Two labels a row:
-.13  .06  .08  .12  .18  .01  .06  -.01  .05  .03  .02  .04  -.03  .09  -.01  .05  -.02  .15  .02  -.02  .08  .09  -.09  .20  .00  -.09  -.07  -.03  .09  .07  .03  .02  -.10  .00  .08  -.06  -.12  -.04  -.06  -.05  -.09  .00  -.05  .09  -.06  -.02  -.05  .02  .01  .29  -.03  -.09  -.14  .04  -.07  .21  .15  -.10  -.04  .20  -.18  -.04  .14  -.13  .17  .15  -.36  -.10  .02  -.10  .10  .06  -.14  -.27  -.02  -.09  .33  -.06  .03  -.05  -.01  -.04  .04  -.14  -.16  -.05  .08  .06  -.10  -.04  .02  .03  -.06  -.01  .01  -.07  -.03  .11  .01  .01  -.14  -.03  .00  -.01  -.04  -.03  .02  -.06  .17  .09  .00  -.08  .01  -.26  .25  .21  -.03  -.11  .04  -.07  -.13  .10  -.13  -.11  .03  -.12  .06  .00  -.07  -.10  -.16  .11  .08  -.20  .11  -.21
G + <13>
-.26  .00  .05  .00  .54  -.16  -.02  -.11  .03  .51  -.05  -.18  -.03  .05  .00  .05  .14  -.02  .06  -.08  .03  .04  .07  -.23  .08  -.06  -.06  -.14  .05  .00  -.04  -.06  -.03  -.01  .08  .04  .23  .03  .14  -.09  -.03  -.11  -.05  -.02  -.03  -.08  -.13  .05  .06  .15  -.13  -.11  -.18  .00  -.20  .15  .06  -.02  .05  .03  -.23  -.25  -.05  -.15  -.07  .12  -.18  -.06  .02  -.12  .02  -.02  .15  .03  -.11  -.37  .04  .13  -.01  -.05  -.02  -.22  -.16  .00  .01  -.05  .14  .02  -.03  -.09  -.04  .19  .12  .04  .31  .22  .14  .17  .00  .04  .19  -.16  .06  -.05  -.06  .01  .07  -.11  .06  .08  .52  -.12  -.11  .06  -.30  .10  -.08  .06  -.03  -.02  -.25  -.04  -.10  -.29  .04  .01  .05  .14  -.11  -.01  -.20  -.10  .00  .02  -.03  -.30
G + <14>
.25  .07  .10  .12  .15  .12  .09  .03  .02  -.14  -.03  .05  -.03  -.11  -.17  .01  -.13  .06  -.03  .02  .07  .07  -.11  .31  .07  -.08  -.06  -.07  .12  .01  .00  .07  -.11  .05  -.10  .02  -.24  -.01  -.14  .02  -.01  .07  -.04  -.05  -.10  -.02  -.01  -.02  .09  .22  .07  -.01  -.09  .03  .03  .01  .09  -.12  -.02  .23  -.03  .10  .06  .07  .28  .23  -.35  -.13  -.05  -.04  .10  .19  -.29  -.13  .08  -.08  .05  -.18  .05  -.10  -.01  .08  .12  -.07  .04  -.05  .02  -.17  -.13  -.03  .02  .15  -.14  -.13  -.01  .10  -.13  -.19  -.02  .04  -.23  .10  -.06  -.04  -.04  .03  -.10  -.11  .27  -.08  .16  -.01  .07  -.27  .42  .17  .01  -.17  .04  -.03  -.04  .19  -.18  -.18  .01  -.16  .08  -.07  .02  -.10  -.14  .18  .11  -.12  .10  -.15
G + <8>
-.05  .01  .06  .02  .09  -.07  .04  -.10  .08  .54  -.14  -.02  -.04  .02  -.02  .03  .18  .03  .07  -.03  -.04  .03  .01  .07  .10  -.13  -.05  -.15  .16  -.01  .00  .00  -.06  -.08  .22  .03  .01  .12  .05  -.07  .05  -.11  -.01  .02  -.01  -.04  -.07  -.07  .13  .30  -.06  .05  .10  .05  -.14  .13  .06  -.06  .06  .20  -.06  -.15  .07  -.23  .19  .15  -.24  -.04  .01  -.08  .08  -.05  -.13  -.11  .07  -.29  .17  -.15  -.03  .06  .02  -.13  .06  -.05  -.03  .06  .00  .06  -.06  -.01  -.06  .19  .08  .07  .12  .39  .05  -.02  -.05  -.03  .08  .00  .01  -.10  -.01  .01  .13  -.19  .23  .11  .11  -.01  .30  -.03  -.07  .10  -.08  -.02  .10  -.10  -.21  .10  -.09  -.24  .04  -.06  .02  -.02  -.08  -.09  -.33  .01  .10  .13  .04  -.25
G + <13>
-.23  .09  .04  .06  .30  -.07  .02  -.04  .03  .64  -.05  -.07  -.04  .03  -.10  .04  .07  -.01  .07  -.04  .05  -.04  .05  -.11  .17  -.11  -.09  -.14  -.07  -.10  -.02  -.04  -.01  .03  .14  .03  .12  -.03  .10  -.08  -.02  -.10  -.04  -.05  -.05  .01  -.07  .06  .07  .15  -.05  .03  -.12  .02  -.18  .11  -.02  -.03  .01  .03  -.16  -.24  -.01  -.10  -.05  .13  -.25  -.16  .11  -.12  .11  .06  .03  -.06  -.08  -.27  -.07  .04  -.04  -.06  .04  -.19  -.17  -.04  .01  -.09  .15  .01  -.01  -.04  .09  .22  .09  .05  .37  .00  .08  .26  -.04  -.01  .09  -.01  .05  .02  -.09  -.02  .11  -.16  .00  .10  .49  -.09  -.16  .10  -.18  .04  -.05  .04  .00  -.01  -.22  -.03  -.10  -.24  .07  -.05  .02  .08  -.06  -.02  -.21  -.04  .01  .02  -.11  -.35
G + <14>
.07  .01  .05  .01  -.02  .13  .03  .00  .00  .19  -.08  .08  -.01  -.02  -.10  -.01  -.02  .12  .00  .05  .02  .04  -.20  .14  -.08  -.06  -.04  -.06  .03  -.01  -.01  .08  -.02  .03  -.04  .04  -.15  -.01  -.08  .03  .04  -.06  -.01  -.04  -.03  .03  -.06  -.05  .05  .14  .16  .15  .14  .00  .01  -.02  .07  -.10  -.09  .17  .03  .05  .08  -.03  .28  .12  -.21  -.03  .00  .05  .10  .11  -.31  -.07  .06  -.04  -.01  -.25  .07  -.03  .00  .02  .15  -.01  .03  .06  -.08  -.02  -.09  -.04  .01  .08  -.12  -.02  -.05  .02  -.11  -.20  -.02  -.03  -.06  .16  .00  -.05  .03  -.01  -.10  -.14  .24  .03  .07  -.04  .10  -.21  .26  .08  .03  -.14  .04  .03  -.07  -.01  -.06  -.14  .01  -.09  .03  -.06  .06  -.07  -.17  .06  .10  -.05  .02  -.05
G + <8>
-.15  .11  -.03  -.01  -.13  -.22  .00  -.06  .01  .40  -.21  -.06  .02  -.19  -.07  -.07  .16  -.19  .08  -.01  -.01  -.22  .38  -.02  .36  .01  .13  -.09  -.26  -.13  -.02  -.14  .08  -.01  .29  .06  .10  .02  .24  -.08  .09  -.15  -.02  -.07  -.09  .00  .13  .13  .19  -.08  -.07  .18  .14  .01  -.02  -.11  -.13  .22  .09  -.20  -.13  -.18  -.16  -.12  -.10  -.13  .16  -.16  .12  -.03  .12  -.15  .11  .11  .10  -.10  -.40  .05  -.19  .09  .06  -.19  -.23  -.07  -.01  .00  .08  .01  .12  .16  -.09  .28  .06  -.03  .37  -.03  .21  .30  -.10  .00  .16  .02  .12  -.02  -.05  .20  .08  -.21  -.22  -.09  .41  .17  .01  .41  -.63  -.35  -.18  .15  .08  -.05  -.06  -.02  -.07  -.02  .04  -.10  .03  -.07  .05  .11  -.02  -.13  -.05  .33  -.17  -.08
G + <14>
-.10  -.04  .05  -.10  -.05  -.04  -.02  -.07  .01  .11  -.23  .04  -.03  -.11  -.02  -.07  .33  .08  .05  .03  .07  -.07  .01  .30  -.11  .12  .04  -.14  -.01  .18  .01  .02  .04  .04  .06  .17  -.11  .08  .06  -.08  .11  -.11  -.08  -.05  -.08  .06  -.02  -.06  .14  .10  .19  .22  .22  .01  .10  -.02  .07  .12  -.05  .17  -.21  .10  .01  -.20  .41  .01  -.01  -.09  .06  .01  .15  -.03  -.23  .03  .21  -.12  -.12  -.34  -.03  .03  -.02  -.10  .11  -.03  .00  .14  -.06  .09  .01  .10  -.20  .11  -.11  -.05  -.15  -.14  -.03  -.19  -.10  .01  .04  .20  .05  -.13  .04  .21  -.09  -.23  .34  -.07  .22  .13  .30  -.11  -.04  -.13  -.12  -.07  .05  .00  -.09  -.11  -.11  -.15  .03  -.27  .09  -.15  .10  -.02  -.25  -.03  .07  .06  -.06  .00
G + <8>
-.05  .05  .02  .04  .00  -.03  -.02  -.03  -.01  .35  .02  -.02  .03  .00  -.10  .01  .04  -.04  .01  -.01  -.07  .08  .12  -.24  .07  -.13  .00  -.02  .18  -.11  .05  -.02  -.07  -.08  .09  .01  -.02  .07  .02  -.10  .03  -.05  -.02  .01  -.06  -.04  -.25  .00  .01  .13  -.11  -.06  .01  .00  -.13  .02  .06  -.06  .09  -.02  .16  -.12  .04  -.02  -.13  .06  -.01  -.05  -.05  -.03  .00  -.19  -.12  -.05  -.03  -.07  .01  -.03  -.01  .04  .03  -.20  -.05  .02  .01  .03  -.01  -.03  -.08  -.03  .07  .11  .11  .06  .06  .46  .09  .00  -.03  .04  .05  .00  .00  -.09  .01  -.04  .13  .04  .04  .07  .01  .01  .12  .10  -.06  .12  -.04  .02  .04  -.07  -.13  .31  .07  -.08  .01  .04  .08  .01  -.05  -.04  -.14  -.04  .01  .02  .02  -.19
G + <13>
-.11  .06  .09  .11  .41  -.07  .02  -.04  .03  -.04  .05  -.09  .01  -.01  -.03  .04  .04  .09  .01  -.02  .07  .10  .04  .11  .02  -.05  -.07  -.07  .22  .15  .07  -.03  -.11  -.04  -.03  .01  -.10  .04  -.02  -.05  -.06  .02  -.13  .02  -.10  -.06  -.10  -.03  .03  .28  -.09  -.20  -.25  .07  .04  .22  .14  -.04  -.02  .18  -.20  .01  .06  -.11  .15  .14  -.32  -.11  -.07  -.07  .06  .01  -.12  -.17  -.01  -.17  .23  -.03  -.01  -.10  -.03  -.12  -.02  -.12  -.01  -.11  .10  -.01  -.10  -.04  -.08  .13  -.04  -.11  .00  .14  .01  .15  -.02  .05  -.08  -.06  .02  -.08  -.03  .05  -.04  -.06  .28  -.01  .23  -.01  .09  -.18  .10  .19  -.08  -.10  .02  -.06  -.21  .21  -.15  -.23  .02  -.11  .14  .01  -.09  -.10  -.21  .07  .08  -.15  .10  -.26
G + <13>
.25  -.01  .09  .09  .06  .07  .07  -.01  -.02  .05  -.09  .08  -.01  -.15  -.18  .01  -.05  .04  .03  .03  -.06  -.04  -.09  .23  .17  -.10  -.02  -.10  .10  -.04  -.03  .05  -.08  -.05  -.06  .05  -.20  .06  -.10  .01  .07  .00  -.02  -.10  -.08  -.01  .01  -.08  .10  .17  .06  .10  .08  .05  .09  -.09  .03  -.04  .05  .18  .02  .05  -.01  .00  .24  .17  -.17  -.06  -.05  -.01  .10  .05  -.22  .02  .09  -.16  -.10  -.16  .05  -.05  .01  .05  .09  -.09  .04  -.01  -.02  -.17  -.09  .02  -.20  .19  -.09  -.06  .10  .28  -.08  -.21  -.05  .01  -.14  .07  -.02  -.08  .01  .09  -.08  -.19  .28  -.08  .13  .01  .18  -.18  .16  .03  .06  -.14  .21  -.02  -.06  .14  -.14  -.22  .04  -.14  .10  -.10  .07  -.10  -.14  .11  .09  .11  .06  -.06
G + <8>
-.08  .05  -.01  .06  .11  -.13  .03  -.07  .03  .28  -.11  -.01  -.01  -.03  -.05  -.02  .09  .02  .01  -.03  .06  -.05  .07  .07  .20  -.08  -.02  -.12  -.02  -.01  .02  -.03  -.04  -.06  .11  .00  .07  .04  .08  -.04  .01  -.13  -.01  -.02  -.05  -.03  .02  .03  .13  .15  -.06  -.02  .03  .05  -.07  .03  .06  .04  .05  .06  -.18  -.14  .02  -.13  .10  .05  -.15  -.11  .01  -.05  .14  -.01  .01  -.08  .04  -.21  -.01  .01  -.08  .00  .00  -.10  -.09  -.13  .01  .04  .06  .04  -.01  .00  -.14  .20  .00  -.02  .20  .06  .09  .07  -.02  .02  .10  .00  .03  -.07  -.07  .11  -.01  -.14  .02  .02  .21  .07  .07  -.03  -.16  -.01  -.13  -.03  .05  -.09  -.12  .05  -.13  -.17  .04  -.16  .06  .01  -.01  -.01  -.14  -.03  .07  .12  -.01  -.13
G + <14>
.14  .04  .08  .06  .08  .03  .06  .00  -.02  -.31  -.11  .06  .00  -.16  -.04  -.03  .00  .03  .00  .03  .05  -.03  -.06  .34  .07  .04  .01  -.11  .06  .12  .05  .04  -.06  .02  -.11  .07  -.23  .04  -.05  -.02  .06  .04  -.07  -.02  -.12  .01  .07  -.05  .09  .13  .12  .01  .04  .04  .23  -.01  .05  .05  -.04  .21  -.13  .14  .00  -.07  .36  .10  -.17  -.10  -.05  .01  .13  .12  -.23  -.03  .11  -.08  -.03  -.19  .03  -.06  -.04  .05  .09  -.13  .00  .03  -.06  -.10  -.07  .08  -.14  .12  -.20  -.16  -.09  -.08  -.08  -.18  -.05  .02  -.16  .09  .03  -.12  -.02  .17  -.20  -.15  .30  -.17  .14  .06  .15  -.23  .13  -.01  -.06  -.15  .03  -.01  -.03  .10  -.19  -.16  .01  -.24  .13  -.15  .04  -.04  -.17  .13  .09  -.01  .10  -.02
G + <8>
.08  .19  -.01  .07  .11  -.19  .00  -.11  .05  .60  -.21  -.05  .04  -.21  -.13  -.06  .13  -.17  .09  -.03  -.08  -.16  .23  -.07  .50  -.12  .05  -.19  .02  -.16  .00  -.08  -.01  -.12  .13  .10  .12  .12  .13  -.05  .12  -.17  .02  -.13  -.07  -.07  .09  .04  .20  .08  -.12  .07  .15  .03  -.06  -.12  -.10  .10  .17  -.05  -.07  -.21  -.18  -.08  -.06  .06  -.01  -.11  -.04  -.04  .07  -.09  .07  .14  .02  -.37  -.38  .07  -.11  .06  .06  -.14  -.19  -.03  .03  .01  .09  -.13  -.04  .05  -.22  .40  .10  -.02  .46  .43  .20  .08  -.04  .01  .11  -.07  .06  -.14  -.07  .22  .02  -.22  -.03  -.06  .48  .16  .14  .20  -.48  -.11  -.14  .05  .07  -.06  -.15  .14  -.13  -.28  .06  -.09  .10  -.02  .01  .02  -.12  -.10  .05  .40  -.07  -.14
G + <14>
.04  .04  .02  -.01  -.14  -.07  .03  -.04  -.01  .17  -.24  .04  -.02  -.28  -.14  -.09  .18  -.09  .02  .04  .00  -.14  .21  .23  .17  .04  .11  -.15  -.08  .00  -.01  -.04  .05  .01  .10  .19  -.12  .01  .10  -.07  .15  -.11  .02  -.12  -.16  .02  .07  -.01  .19  .00  .11  .22  .27  .00  .14  -.18  -.05  .16  .01  .01  -.12  .04  -.11  -.13  .23  .00  .09  -.16  .06  .02  .14  -.07  -.17  .09  .17  -.15  -.35  -.25  -.10  .03  .02  -.10  -.06  -.08  .04  .07  .01  -.08  -.02  .18  -.19  .26  -.08  -.13  .11  .01  .11  -.04  -.09  .02  .00  .20  .07  -.12  .00  .26  -.05  -.24  .13  -.13  .36  .17  .19  .12  -.26  -.29  -.13  -.04  .11  -.01  -.04  .06  -.10  -.13  .04  -.24  .10  -.20  .15  .03  -.14  -.02  .03  .21  -.08  -.03
G + <8>
-.12  .06  .16  .05  .51  .04  .10  .04  -.05  -.09  -.06  -.13  -.06  -.15  -.14  .02  .02  .01  -.02  -.04  .16  .02  -.04  .23  -.04  .08  -.01  -.14  -.04  .11  .01  .00  -.04  .14  -.11  .16  -.08  -.07  .02  -.04  -.05  .06  -.18  -.08  -.18  .02  -.06  .03  .03  .04  .06  .01  -.21  .00  .14  .10  .00  .02  -.08  .12  -.29  .07  -.04  -.03  .24  .19  -.27  -.16  .04  -.02  .09  .13  -.14  .00  .01  -.18  -.09  -.11  .01  -.18  .00  -.10  -.04  -.06  -.01  -.13  .18  -.15  -.06  .04  -.01  .20  -.14  -.18  .14  -.22  -.04  .10  -.05  .00  -.13  .10  .06  -.07  -.07  .12  -.09  -.18  .28  -.16  .66  -.04  -.16  -.08  .04  .00  -.03  -.12  -.06  .04  -.14  -.01  -.24  -.28  .05  -.18  .07  -.02  .02  -.01  -.19  .08  -.01  -.16  -.02  -.24
G + <12>
.04  .03  -.01  .03  .13  -.02  .03  .00  .00  .11  -.09  -.04  -.03  -.08  -.08  .00  -.05  -.06  .01  -.02  .00  -.05  .05  .05  .21  -.01  .02  -.11  -.08  -.07  -.06  -.02  .01  .00  -.01  .10  .02  .03  .02  .00  .04  -.03  .00  -.06  -.01  -.02  .04  .02  .08  .00  .00  .06  .03  .01  .03  -.07  -.07  .00  .01  .01  -.06  -.06  -.07  .01  .06  .03  -.04  -.03  .02  -.01  .03  .01  .02  .08  .01  -.13  -.12  .05  .04  -.05  -.03  .00  -.06  -.03  .00  -.03  .05  -.08  -.02  .03  -.04  .14  -.01  -.03  .22  .03  .02  .00  -.02  .01  .00  .00  .01  -.03  -.03  .07  -.03  -.14  .01  -.08  .21  .03  -.03  .04  -.11  -.10  -.01  .00  -.01  .02  -.01  -.03  -.08  -.14  .01  -.01  .02  -.01  .02  .00  -.03  .01  .02  .17  -.03  -.03
G + <12>
.17  .01  .04  .08  .05  -.05  .06  .00  .03  -.20  -.14  .03  .02  -.19  -.08  -.02  .03  .04  .00  .01  -.01  -.04  .00  .34  .19  -.03  .03  -.12  .12  .09  .00  .03  -.03  -.07  -.04  .05  -.16  .06  .00  -.02  .03  -.02  -.03  -.04  -.11  -.03  .07  -.05  .14  .13  .03  -.01  .06  .06  .16  -.09  .04  .06  .04  .18  -.14  .05  -.03  -.06  .30  .08  -.13  -.09  -.08  .01  .10  .07  -.13  -.03  .11  -.17  .04  -.11  -.04  -.02  -.02  .04  .07  -.16  .03  .03  .01  -.09  -.05  .10  -.23  .16  -.13  -.12  .00  .10  -.06  -.15  -.12  .04  -.09  .04  .00  -.08  .00  .20  -.16  -.17  .20  -.14  .09  .14  .23  -.20  .07  -.01  -.08  -.09  .06  -.05  -.03  .15  -.17  -.17  .03  -.20  .10  -.16  .05  -.01  -.10  .10  .13  .12  .11  -.04
G + <8>
.01  .05  .10  .09  .20  .08  -.01  -.02  .04  .14  .11  -.02  -.03  .14  -.08  .05  -.04  .11  -.02  .00  -.02  .25  -.15  -.12  -.19  -.14  -.11  .00  .40  .05  .07  .06  -.17  -.05  .00  -.06  -.10  .06  -.16  -.07  -.06  .02  -.07  .11  -.11  -.03  -.16  -.09  -.08  .45  -.08  -.17  -.16  .04  -.11  .21  .25  -.22  .00  .23  .11  -.01  .21  -.03  .07  .19  -.30  .00  -.13  -.06  -.05  -.05  -.28  -.26  -.04  -.01  .38  -.14  .09  -.03  -.03  -.16  .15  .04  -.03  -.01  -.09  -.01  -.18  -.12  .12  .01  .04  .05  -.20  .44  -.06  -.12  .03  .04  -.08  -.01  -.07  -.09  -.07  -.18  .08  .09  .33  .19  -.13  -.08  .20  -.24  .38  .39  .02  -.15  .05  -.07  -.19  .34  .03  -.14  .03  .06  .09  .04  -.11  -.17  -.28  .13  .08  -.25  .13  -.26
G + <13>
.14  -.12  -.01  -.22  .06  .09  -.08  .01  -.08  .06  -.10  -.05  .01  .01  -.01  -.08  .05  .04  .01  .01  -.07  .01  -.15  -.31  -.26  .15  .00  -.02  .08  .08  .01  .04  .09  .03  -.31  .20  .11  .07  -.01  .08  .12  -.08  .04  -.09  .04  .02  -.12  -.08  -.09  -.26  .19  .08  .32  -.06  -.03  -.18  -.04  .02  .01  -.05  .16  .10  -.06  .16  .04  -.08  .28  .15  -.04  .14  -.09  -.06  -.03  .34  .08  .05  -.25  -.09  .14  -.02  .02  -.03  .17  .23  .02  .18  -.18  -.02  .00  -.07  -.11  -.06  .05  -.03  -.16  .12  -.06  -.45  -.01  -.03  .21  .12  .00  -.11  .06  .04  -.11  .03  .17  -.02  .18  .10  -.02  -.14  .00  -.03  .04  .00  -.08  .18  .04  -.18  .09  -.12  -.01  .01  -.12  .04  .15  .03  -.01  -.20  -.03  .07  -.11  .23
Q + <8>
